Each row is followed by its class; each block has classes of its own.
[ -3   2   5  -2   0  15   5   5  -3   7   4 -10   3   2  -1  -4   8  11
  -2  -5   4  -7   7   8   1   0   0   6  -1   1  -3   1   3  -1  -1   3
  12   1  -2   0  -9 -11  -3  -6  -5   1   7  -7   8   2   6  -4   3  -2
   4   2  -2  -2   3   5   2  -1   8  -3  -3  -4   8] => Monaz
[ -5   2   0  -3   0  19   3  -1  -2   6   4  -8  -1   2  -2  -2   5   4
  -3  -4   0  -7   5   3   1   1   4   2  -3  -4  -4   2   5   4  -1   0
  14   2   2   0 -11 -11   6  -3  -3  -6   1  -5   4   1   9   0   4   0
  -2   6  -3  -1   4   4   3   2   7  -2   1   1   6] => sifo
[ -3   3   2  -2 -10   2  -3  -4   0  -3   3  -5   1   1  -4  -8 -14  -4
   0   0   1  -3   0  -3   3  -3 -12   3  -4   1  -7   7  -5  -5   3   0
  -8  -2   3   0  -1  -1 -20   8   6  17  -2   3  -8  -2 -15  -2   0  -4
   2  -9  -2  -1  -2  -6   0   2   0  -2 -21 -12   3] => Veten
[  3  -2   3  -3   4   4  -2   1  -3   7   5  -2   3  -1   0  -6  -2   1
   2  -4  -4  -9   5   5   1   1  -3   5  -3   2  -9  -2   2   0  -1   4
   9  -4   1  -4  -7 -12   7  -8  -1  -3   2  -1   4   1   3   1   5  -3
   2   0  -2  -6   1   3  -3  -1   3  -2 -13  -3   6] => Monaz
[ -3   1   4  -2   0  17   3   5  -5   9   5 -12   5   1   0  -6   6  12
  -1  -5   3 -10   8   7   2   0  -1   6  -2   0  -5   1   4  -1   0   4
  14   0  -2   0 -11 -14  -2  -7  -4   2   9  -6   8   2   6  -3   5  -2
   3   1  -3  -4   3   5   2   0   8  -4  -8  -5   9] => Monaz
[ -3   2   1   0   0   5   0  -1  -1   6   5  -3   0   2  -2  -8  -8   6
   3   0   4   6   8   8   3  -1  -4   5  -1   2  -5 -20   2  -4   0   1
   1   4  -3  -4  -4   3  -1   2  11   4   6  -1   6  -1  -7   2   9 -11
   4   1  -2  -2  -6   2  -4   0   2  -3  -1  -5   8] => mugem
[ -5   3  -1  -1  -2  17   3  -5   1   5   7  -7  -5   4  -4  -4   1   5
  -2  -4   4   3   7   8   5  -2   2   2  -3  -3  -7 -10   4   0  -1  -1
   9   6  -1  -2  -9  -3   4   1   6  -4   0  -4   5   0   2  -1   8  -5
  -1   7  -3   1   0   4   1   4   5  -3   7   0   4] => sifo
[ -4   2   2   0   3  14   4   2  -1   8   6  -7  -2   3  -2   1  13  11
  -1  -6   3   0  10  12   3  -3   7   3  -2   0  -4 -11   8   1  -3   1
  17   4  -3  -3  -9  -8  10  -7  -2 -13   6  -7  13   1  13  -1   6  -2
   0  10  -2  -2   1  10   1   0   7  -4  14   2   6] => sifo
[ -8   1  -1  -4   6  14  -1  -7   4   1   6   1  -8   0  -2   5   2  -8
  -2  -6  -6  -3   4  -2   1   0   7   4  -5  -6  -7  -7   5   8  -4  -1
  18  -1   4  -9 -10  -5  22  -4  -4 -28  -8  -2   5   1  13   7   4  -1
  -6  15  -3  -6   0   5   0   2   5  -2   3   9   2] => sifo
[  2   1   5  -2  -6  -3  -1  -3  -3   2   7  -6   2   2  -4  -8  -6   0
   2  -1  -2  -4   2   2   2  -7 -11   4  -4   5 -10   7  -2  -4   0   4
  -3  -1   2   1   2  -9 -13   1   5  16   0   1  -4   0  -9  -5   1  -3
   5  -9  -2  -2  -1  -2  -1   0   1   2 -17 -14   3] => Veten
[ -3   5   5   0  -9  12   4  -1  -3   5   9 -12   0   8  -7  -9   1  15
  -1  -3   8   5   9  16   6  -9  -9   5  -4   4  -9  -9   1  -9   1   0
   1   8  -3   2  -5  -4 -20   4   8  17   9  -5   5   0  -9  -8   7  -8
   5  -5  -3   2  -2   3   0   1   5  -2  -1 -15   9] => mugem
[ -5   5   3   1  -9  16   5   0  -1   3   6 -11  -2   8  -6  -2   7  14
  -3  -5   9   5   7  14   4  -7  -2   3  -3   0  -3  -6   3  -7   0  -1
   5   7  -2   3  -5   1 -17   3   2   7   8  -6   6   1  -1  -6   4  -4
   2   2  -3   3  -1   4   3   2   5  -2   8  -9   6] => mugem
[  1   3  11   2  -2 -14  -2 -12   4  -8   8   7  -8   2  -6  11   5  -9
  -1  -5  -6   2  -2   2   0 -22 -12   7 -10   7 -12   3  -2  -5  -3   4
  -2  -4   8  -8  14  -1 -13  -2  -5 -12  -8   3  -2   0  -4  -6  -9  -1
   2   0  14  -3  -5   0   3  -1  -3   5  -3 -14  -6] => Veten
[ -7   3  -2  -4  -1  26   3   1  -1   9   4 -11   0   1  -3  -8   0   5
  -3  -4   1  -7   8   3   3   8   6   1  -2  -7  -4  -1   6   5   0  -2
  16   3  -1  -1 -18 -11  10  -1   2  -3   2  -6   5   1   6   3   9  -3
  -2   7  -4  -1   3   5   2   3   9  -4  -4   4  10] => sifo
[-2  1  3 -1  1  7  1  0 -1  5  5 -5 -2  2 -2 -2  3  5  1 -3 -2 -2  6  6
  2 -3  0  4 -3  1 -6 -6  3 -1 -2  2  8  1  0 -3 -5 -7  3 -3  0 -4  3 -3
  5  1  4 -1  4 -3  1  3 -2 -2  0  5  0  0  4 -1  0 -4  4] => Monaz
[ -4   3   3  -2  -6   0  -3 -14   5  -6   8   1  -8   2  -8   0  -9 -12
  -1  -3  -5   0  -1  -3   3 -11 -10   3  -7   0 -12   5  -3  -1  -1   1
  -4  -1   7  -4   3   0  -8   6   4  -1 -11   3  -8  -1 -10   0  -1  -3
  -1  -3  -2  -1  -4  -4   2   3  -1   4 -11  -8  -1] => Veten
[ -2  -4  -3  -5   9  15  -2   5  -3  11   2  -4   3  -4   4 -13 -11  -1
   5   0  -3 -10   9  -4   1  17   5   3   2  -5  -3 -15   0   8   0   1
  14  -4  -3  -7 -17  -9  25  -7   4  -7   4  -1   4   0   7  11  14  -6
  -1   6  -2  -6   1   4  -7   0   6  -6 -15   9  11] => Monaz
[ -9   2  -1  -3   2  19   1  -6   3   2   5  -4  -6   1  -3   2   0  -4
  -4  -5  -3  -3   5  -1   1   3   7   2  -4  -7  -6  -4   6   7  -1  -2
  16   2   3  -6 -13 -10  16  -2  -2 -19  -6  -3   3  -1  10   6   7  -1
  -5  11  -3  -3   1   4   2   4   5  -2   3   8   5] => sifo
[ -1   5   6   2  -6   9   5   5  -4   6   6 -11   1   6  -4  -2  11  20
  -1  -3  10   5   9  19   2 -10  -4   5  -1   5  -4 -11   5 -10   0   2
   5   8  -5   3  -1  -3 -17  -2   2   9  14  -7  10   1  -1  -8   3  -5
   6   0  -2   1  -1   7   1   1   5  -2  11 -12   7] => mugem
[ -4  -1  -2  -7   4  16  -1   2  -4   8   3  -7   5  -3   1 -11  -8  -2
   1  -2  -5 -15   6  -7   1  12   2   1   0  -4  -6   5   2   7  -1   1
  12  -4  -1  -3 -15 -15  16  -6   1   0   0  -2   2   0   5   5   8  -1
   0   1  -3  -4   5   1  -2   1   6  -4 -19   4   9] => Monaz
[ -2   0   0  -1   4  12   3   3  -3  10   4  -6   4   1   0  -6   3  10
   2   0   2  -1   9   9   2   1   5   3   0   0  -2 -13   6   1  -1   1
  12   3  -4  -1 -10  -8   9  -5   3  -3   7  -5  10   2   7   1  10  -3
   2   4  -2  -2   1   7  -3   0   6  -5   3   1   9] => Monaz
[ -7   3   3  -3  -1  20   2   6  -2   5   2  -9   4   0  -1  -3   4   6
  -4  -5   2 -10   6   3   0   6   2   6  -1  -4  -2   0   4   2  -1   0
  16   0  -1  -4 -14  -9   2  -6  -8  -7   7  -6   7   2   8   0   3  -2
   0   6  -1  -3   1   4   2   0   9  -4  -7  -1   9] => Monaz
[ -2   2   3  -3  -6  -6  -4 -12   2  -4   7   1  -3   2  -5  -3 -14 -12
   1  -1  -6  -1  -2  -5   2  -8 -12   3  -7   3 -13   6  -5  -2   0   1
  -8  -3   7  -4   5  -1 -10   5   7   6 -10   5 -10  -2 -13   0  -1  -2
   0  -7  -1  -2  -3  -5  -1   2  -3   4 -19 -11  -1] => Veten
[ -1  -1  -1   0   2   5   1   1  -1   5   4  -3   0   1  -1  -6  -4   7
   3   1   4   8   8   8   3   2   0   1   1   1  -3 -20   3  -2   0   1
   3   5  -4  -3  -4   3   4   0   6   1   6  -2   6  -1  -3   2   9  -8
   2   4  -2   0  -4   4  -4   0   1  -3   4   0   6] => mugem
[ -6  -2   5  -6   6  15  -2  -1  -5  13  11  -8   2  -1  -2 -12  -7   0
   4  -6  -6 -15  12   2   3   2  -3  10  -6   1 -18  -9   5   3  -2   6
  19  -5   2 -10 -16 -21  16 -11   2  -8   3  -2   8   1   5   5  12  -8
   2   2  -5 -10   0   6  -4   0   9  -4 -24  -5  14] => Monaz
[ -5   3   1  -2   5  12   1  -6   2   4   7  -2  -7   2  -3   2   2  -2
   0  -4  -3   1   6   4   2  -2   5   3  -4  -3  -8  -9   6   4  -3  -1
  13   3   2  -6  -8  -6  16  -3   1 -18  -4  -2   6   0   8   4   6  -4
  -3  11  -3  -3  -1   6   1   3   4  -2   7   4   4] => sifo
[  4   1  -2   3  -8  -3   2   5  -3   1  -3  -6   6   2   0  -7  -2  13
   1   5  10   8   0   7   1   1  -5  -4   5   2   6  -2  -3  -8   3   0
 -14   6  -7  10   3   7 -19   7   7  27   9  -1  -1  -1 -12  -6   1  -3
   5 -11   2   7   0  -3  -1  -1  -2   2   5  -6   1] => mugem
[ -3   0   3  -4   5  14   1   5  -3   9   3  -7   4  -1   1  -6   1   4
   1  -5  -3 -12   6   1   1   6   3   4  -1  -2  -6  -1   3   4   0   2
  16  -2  -1  -3 -13 -16  13  -9  -4  -7   3  -4   6   3   9   3   6  -2
   2   4  -2  -6   4   5  -1   0   7  -5  -9   2   9] => sifo

Next block, with new classes.
[  5   5  -9  -4   3   7  -9 -17  10 -23   8   1 -11   4  -1  -2  -1   1
   1   3   4   6  -4   6  -7  -6   1   3  28   3  -3   1  -3  -1   1   2
  -1   4   0  -3  -1   8  -5  -4   0   5 -16 -15  15   8   3  10  -9   1
  -4  -7  -1 -16   0 -10  -1   3  -2  -4  22  -1   4] => rur
[  2   4  -5 -15  -3   3  -3  -9   1 -13  -2   4  -5  -1  -1  -2   1  -5
   5  -4  -5 -23   0  -6  -5   8 -10 -17  17  10   1   0  14   5   0   0
   7   3  10   0   9  -8  -3 -15   3  12  -9 -11  12  17  -1  22 -10  -1
 -20   0   6 -10  18  -3   1 -10   2  -2   4  -2  -5] => Rim
[ 12   3  -7  -7   0   1  -9  -9   2 -24   5   1 -15   8  -4   2  -4   0
   0   5   3  31 -14  11  -3 -14   0   1  25  -4   6   3 -12   3   2   2
  -9   8   1  -3  -8  12  -5  15   5   4 -19  19  23  19   7  12  -4   3
   2 -14  -8 -13   0 -13   1   4   0  -7  15  -3   6] => rur
[ -2  -9   0 -13   0   8 -16 -14  17  -3  11  -6 -10  16  -4  -4   6   8
  -3   3  -2   3 -13  12 -15  -2   1  14  14   4   3   1 -13   5   1   2
   2  -4  -3  -1   7   8   5 -15  -5   0   2 -11  29 -39   2  -7  -8  -1
   3  -4   6 -12  -2   1  -2   9   6   1  12  -5  14] => rur
[ -5  -4  -5  -9  -1  -5 -39 -21  -6 -27   8   0  -9   0  -1   5   3   9
  -2   0   1  28 -13  14 -16 -23 -12  13  21  -2 -13   0  -9   1   5   1
   1   2  -5   6  -1  10  -5  -1   4  -2  -8  -3  28  20   1  -1  -3   3
  -5  -7  -6 -14  -1  -9  -4   6  -1   1  16  -3  15] => rur
[ -7   0  -8  -3   1   8 -15 -21  -2  -9   0  -6 -13  -4   5   3  -1   0
   3  -3  -2 -18   5   2  -8  16  -9   1  21   8 -12   1  -6   1   3   1
  -1  -2   4  -1   2  -3  -4  -4   0   8  -4 -37   1  10  -3   6 -10   0
 -24   0   4 -19  10  -8  -2  -8 -18  -8  24   0   3] => Rim
[ -3   3  -3 -12   2   3 -25   2 -16   5  -1  -6  -4  -7   2   1  -5  -1
   3  -1  -3 -21  13   2  -2   9  -9 -11   5   8 -20   4  25   0   0  -3
   5   2   3   1   2 -10  -9 -10  -1   6   3 -39  -5  21  -5   6   7  -3
 -16   0  -4 -19   9  -3   1  -9  -4   0   7  -1   5] => Rim
[ -9 -15  -3   0   1   1 -18 -17  23 -24   9  -4 -13   1  -2   8   6   0
   2   1   1  17 -12  13   0 -14  -6   1  24   1 -21  -1  -5   3   7   0
  -5   1   2   3   7  15  -1   5   5   1 -15  -7  27   7   5  -1  -4   0
 -23  -5  -9 -13  -4  -7  -4   9   2  -9  19  -5   8] => rur
[  1  -2  -7 -10  -1   3  -2  -8 -11 -15  -1   5  -1   1   3  -4  -3   8
   5  -5  -5 -18  -5   1 -19   0 -10  -3  22  14  18   1   5   4   6  -1
   6  -1   5  -3   7   3  -6 -22   6   4  -4 -33   5  10  -2  10 -16   2
  -7   1  12 -15  11  -6   5  -5   1   1   7   0  -3] => Rim
[-10  -6  -5 -10   2  -1  -4  -5   2 -28   5  -4 -18   0  -5   5   7   2
  -1   3  -3  13 -15   0 -12  -1  -9   5  23  -2   8   1 -25   5   3   3
  -3   6  -1   0   3   9  -2   6   5   6 -13  21  26  16   5  13 -15   1
 -21  -4   0  -3   2  -7  -6  -1   5 -13  15  -2  11] => rur
[  2   9 -11 -10   3  13  -8 -11   3 -10   8   1 -17   3   3   2  -5 -10
   9   1   7 -23   7   7  -1  13 -10 -18  25   6  -8   3  13   0   1  -4
   7   8   6   0   4  -4  -6 -10  -2  13  -6 -23   4  14   0  19 -14   1
 -23  -3  -3 -29  13 -12   1  -7  -4  -1  18  -4   1] => Rim
[  1   7  -3 -13  -1   2 -10 -11  -7  -4  -4   2   4  -2   0  -2   2  -2
   2  -2  -2 -14   5  -2  -3  -1  -8 -18   5  10  -8   2  20   1   0   1
   6   2   4   1   4  -8  -5 -13   2   1   1 -12   4  19  -7  13   0   0
  -6   3   5 -10  10   0   3  -5   0   3  -4  -1  -2] => Rim
[ -3   3  -4  -1   3  12  19  12  22 -35   9   4 -10  16  10  -5   0   2
   4   1   2  13 -15  18  -9  -6  -2  17  31   2  22   2 -35   6   7  -3
   2  -2  -6  -1   5   7   4   2  -4   5  15  33  10 -23   3   2 -25  -2
   5  -1  -3 -21  -7 -13  -1  13   8  -2  19  -2  19] => rur
[ -2   7  -3 -16   1   9  -2 -11   3 -14  11   1  -2   6   4  -4  -6   5
   6   1  -3  -7   1   1 -11   5  -2  -3  20  10   1   4  -1   2   2  -2
   5  -2   1  -1   4  -4  -3 -14  -5   6   5  -2   9  -4  -2   9  -8  -1
  -3   3   3 -20   7  -5  -2   3   5   0   4  -5   7] => Rim
[  2  -4  -7 -11   2   8  -2 -10   4 -16   5   2 -15  14  -2   0  -4  -5
   6   0   1 -21  -3   6  -4   4 -10 -16  28   9   4   4  10   3   3   0
   5   3   9  -4  14   2  -3 -10   3  12  -7 -27  13   7   4  11 -13   1
 -22  -5  -6 -16   8  -6   4  -4   1  -4  11  -4   2] => Rim
[ -9  -6  -7   2   2  -5 -15  -6  -7 -21   2   0  -3  -9   0   6   1   6
   0   1   1  19  -9  16   2 -23  -7   9  13   1  -4  -1  -6   1   5  -1
   0   0  -2   2  -4  11  -3   6   9  -3  -2 -13  10  23   0  -4  -6   0
  -6  -4  -6  -9  -2 -11  -2   1   1  -5   7  -3   7] => rur
[ -8 -11  -3 -14   4   9   7 -10  11 -21   4  -5 -14   6   2   2  -4  -1
   6   5  -4   1  -5   7  -6   0 -13  -8  32   6   0   2 -10   4   3  -4
  -2  -1   6  -3  12   3  -3  -3  -1   9   0  11  17   5   4   4  -7   3
 -16   2  -9 -17   3  -8  -1   4  11  -9  14  -6   9] => rur
[  5   8  -8   0   5  13  15  -4   7 -20   3   2 -11   4   8  -3  -5  -5
   5  -1   5 -13   4   9  -4   7  -5 -14  27   7   6   4   4   0   3  -4
   5   1   4  -1   6   0  -5  -2   2  10  -3  -7  -3   9   2  17 -14   0
  -8  -2  -3 -23  10  -8   1  -2 -11  -3  13  -3   0] => Rim
